Below is a small trained network, with its code and all its weights. Each question gives an input and a target symbol and asks what happens when units are switched off, that is, made to give their printed mean instead of their output.

import numpy as np


def w(rows, s, z=0):
    codes = np.array(rows[::2]) - 128.0
    scale = np.full(codes.shape[1], s)
    scale[-1] = z or s
    return codes * scale


def norm(h):
    return h / np.sqrt((h * h).mean(-1, keepdims=True) + 1e-5)


def softmax(a):
    e = np.exp(a - a.max(-1, keepdims=True))
    return e / e.sum(-1, keepdims=True)


def log_softmax(a):
    a = a - a.max(-1, keepdims=True)
    return a - np.log(np.exp(a).sum(-1, keepdims=True))


def net(x, mask):
    ids = ['αβγδεζηθμξσφψω'.index(c) for c in x.split()]
    T = len(ids)
    res = E[ids] + P[:T]
    u = 0
    for l in range(3):
        r = norm(res)
        for j in range(2):
            rows = slice(2 * j, 2 * j + 2)
            q, k, v = (r @ M[l][rows].T for M in (Q, K, V))
            z = softmax(np.where(np.tri(T) > 0, q @ k.T / 2**0.5, -1e9)) @ v
            o = O[l][rows]
            res = res + np.where(mask[u + j], z, o[:, -1]) @ o[:, :-1]
        u += 2
    return log_softmax(norm(res)[-1] @ U[:, :-1].T + U[:, -1])


Q, K, V, O = {}, {}, {}, {}
E = w([
[80,112,123,103,115,114,121,104],'α',
[121,110,157,114,111,92,143,146],'β',
[109,138,180,155,185,93,162,143],'γ',
[115,114,107,107,141,158,161,140],'δ',
[119,108,134,142,162,129,128,201],'ε',
[106,96,141,115,135,119,82,141],'ζ',
[157,115,143,119,164,152,133,168],'η',
[126,104,118,132,160,142,123,147],'θ',
[122,116,160,72,144,156,160,139],'μ',
[99,95,161,108,161,165,128,121],'ξ',
[144,156,107,87,187,144,121,122],'σ',
[102,69,149,131,100,127,130,166],'φ',
[160,253,166,215,43,212,154,121],'ψ',
[119,86,100,102,107,148,115,133],'ω',
],0.035)
P = w([
[147,168,103,180,66,96,162,81],'0',
[50,11,191,195,231,218,107,100],'1',
[57,30,178,162,206,208,117,154],'2',
[51,55,191,151,193,208,126,167],'3',
[50,67,181,135,178,194,126,178],'4',
[62,83,170,127,171,191,140,187],'5',
[60,92,164,115,160,192,139,191],'6',
[66,105,153,103,155,185,138,200],'7',
[61,110,155,96,142,177,144,202],'8',
[64,116,154,88,132,181,142,204],'9',
[57,117,151,89,119,182,140,204],'10',
[62,126,150,85,115,170,142,214],'11',
[59,131,152,82,110,179,131,202],'12',
],0.011)
Q[0] = w([
[43,125,65,158,166,83,118,134],'0.h1',
[254,72,245,9,138,121,175,177],'0.h1',
[112,132,148,132,132,147,129,110],'0.h2',
[42,214,129,131,100,173,109,203],'0.h2',
],0.0087)
K[0] = w([
[187,46,102,177,149,84,70,40],'0.h1',
[253,140,160,247,81,134,145,39],'0.h1',
[184,119,146,55,85,107,139,72],'0.h2',
[119,195,144,144,90,160,107,121],'0.h2',
],0.0051)
V[0] = w([
[182,31,65,120,169,48,154,83],'0.h1',
[161,118,129,241,119,161,167,84],'0.h1',
[98,156,41,195,114,26,202,142],'0.h2',
[198,245,188,232,1,221,100,55],'0.h2',
],0.0078)
O[0] = w([
[154,22,98,89,175,160,127,3,112],'0.h1',
[78,169,148,120,66,210,89,89,130],'0.h1',
[161,161,169,60,137,167,100,153,61],'0.h2',
[145,215,72,127,64,41,183,218,2],'0.h2',
],0.011,0.0098)
Q[1] = w([
[121,76,173,112,104,105,160,101],'1.h1',
[194,143,19,85,65,148,96,166],'1.h1',
[110,171,94,47,127,6,32,158],'1.h2',
[122,173,88,57,120,105,190,114],'1.h2',
],0.015)
K[1] = w([
[154,87,122,118,88,100,170,59],'1.h1',
[40,9,140,75,245,138,110,198],'1.h1',
[197,42,172,181,217,141,73,2],'1.h2',
[40,75,66,35,182,126,107,193],'1.h2',
],0.012)
V[1] = w([
[111,134,115,133,118,173,53,120],'1.h1',
[4,95,86,127,159,115,200,103],'1.h1',
[97,128,118,151,129,151,194,143],'1.h2',
[132,83,155,28,124,119,179,180],'1.h2',
],0.013)
O[1] = w([
[93,221,141,128,94,184,31,155,157],'1.h1',
[49,210,75,216,119,73,169,150,140],'1.h1',
[138,73,61,193,94,164,246,130,177],'1.h2',
[97,83,165,2,205,71,164,137,253],'1.h2',
],0.011,0.0058)
Q[2] = w([
[142,78,169,188,190,254,152,134],'2.h1',
[86,147,169,180,197,172,140,200],'2.h1',
[39,70,170,168,204,192,141,136],'2.h2',
[220,84,107,151,153,173,103,118],'2.h2',
],0.018)
K[2] = w([
[199,162,125,170,79,111,182,214],'2.h1',
[182,253,88,86,44,99,122,68],'2.h1',
[175,199,133,144,54,124,138,170],'2.h2',
[80,112,84,189,188,132,149,190],'2.h2',
],0.017)
V[2] = w([
[115,50,188,196,80,32,27,142],'2.h1',
[57,75,236,105,153,192,203,244],'2.h1',
[168,194,252,153,229,96,132,98],'2.h2',
[31,168,219,109,87,100,180,43],'2.h2',
],0.013)
O[2] = w([
[114,36,131,134,29,181,110,193,2],'2.h1',
[135,219,54,107,102,193,119,174,224],'2.h1',
[124,178,201,210,104,139,224,152,88],'2.h2',
[103,198,136,72,7,78,135,107,244],'2.h2',
],0.019,0.0065)
U = w([
[100,147,188,87,59,87,111,82,100],'α',
[154,125,181,40,139,178,179,164,100],'β',
[246,162,131,175,50,171,180,55,254],'γ',
[129,220,111,98,174,136,81,72,91],'δ',
[83,170,146,165,169,220,88,201,56],'ε',
[142,52,143,154,79,138,132,163,222],'ζ',
[220,91,61,158,174,169,123,129,238],'η',
[31,143,181,141,140,218,93,44,12],'θ',
[88,101,65,104,142,128,227,114,72],'μ',
[42,130,59,191,108,146,93,74,45],'ξ',
[169,125,190,183,178,90,153,102,157],'σ',
[147,125,62,68,61,194,91,133,132],'φ',
[122,132,114,138,163,79,95,221,125],'ψ',
[149,81,110,91,137,54,40,126,180],'ω',
],0.011,0.0061)

Each question gives the input, a string of symbols that net reads in full, and the target symbol t.
The units are the heads (2 rows each of Q, K, V and O). Each row of codes is followed by its name. A weight is (code - 128) times the scale printed after its matrix; where a second scale follows, it is the last column's (O and U).
mask holds one flag per head, layer by layer. A switched-off head (its flag False) gives its mean, the last column of its rows in O, instead of its output. The means were averaged over made-up inputs and are rounded, as every weight is.
A unit's drop is (log p(t) with every unit on - log p(t) with that unit switched off) / (log p(t) with every unit on - log p(t) with every unit switched off).
The circuit of an input: a set's keep is (log p(t) with only the set's units on - log p(t) with every unit switched off) / (log p(t) with every unit on - log p(t) with every unit switched off). Starting from all 6 units, units are removed one at a time, each time the one whose removal leaves the highest keep (on an exact tie, the one counted first), for as long as the keep stays at least 0.8.
units of the circuit, in order: the units of the circuit, biggest drop first
unit that matters most: the unit with the biggest drop
heads that matter: for each layer, one digit per head in row order, 1 if its drop is at least 0.15 and else 0, layers parted by /
input δ ψ η θ δ δ γ δ α, target φ: heads that matter : 01 / 10 / 10
input ε ζ μ δ δ δ μ η α, target ε: units of the circuit, in order : 0.h2, 2.h2, 2.h1
input γ ε α η μ δ ζ σ ζ φ, target γ: heads that matter : 01 / 00 / 01
input ζ δ ε, target ζ: heads that matter : 00 / 00 / 10
input μ ε θ α β η φ δ φ θ, target μ: units of the circuit, in order : 1.h1, 0.h2, 1.h2
input ξ σ γ ζ ψ μ φ θ, target η: units of the circuit, in order : 1.h2, 0.h2, 2.h2
input φ β β ξ ζ ζ α ξ δ δ ζ, target φ: units of the circuit, in order : 2.h1
input η ζ φ σ ε θ σ δ, target η: heads that matter : 01 / 00 / 01
input ζ γ δ ω ω ω, target ζ: units of the circuit, in order : 2.h1, 1.h2
input ξ α γ β γ α δ ζ ζ α, target ξ: units of the circuit, in order : 1.h1, 0.h2, 1.h2
input φ ζ σ, target φ: heads that matter : 00 / 00 / 10
input δ δ γ γ, target δ: heads that matter : 01 / 00 / 10
input α α γ, target α: heads that matter : 01 / 00 / 01
input ζ α γ η φ φ φ μ ω β ξ β, target ζ: units of the circuit, in order : 2.h1, 1.h2
input δ γ γ ζ ε, target δ: heads that matter : 01 / 00 / 10
input δ ψ ω β δ α γ ψ ω β δ, target δ: units of the circuit, in order : 2.h1
input β β ψ α δ η, target ε: units of the circuit, in order : 0.h1, 1.h2, 2.h2
input η η α ζ σ ζ ε η ζ σ μ, target η: units of the circuit, in order : 0.h2, 2.h2, 1.h2
input θ ζ δ φ μ δ σ ξ ω, target θ: units of the circuit, in order : 0.h2, 0.h1, 1.h2, 2.h2
input α σ β η δ δ ω ξ θ μ ε δ δ, target α: units of the circuit, in order : 2.h2, 0.h2
input ε δ ω ξ ξ, target ε: heads that matter : 01 / 00 / 11
input ε μ μ δ ω ζ ζ η, target ε: unit that matters most : 0.h2
input φ μ η δ ψ η φ ζ σ η ε ζ θ, target η: heads that matter : 00 / 11 / 01
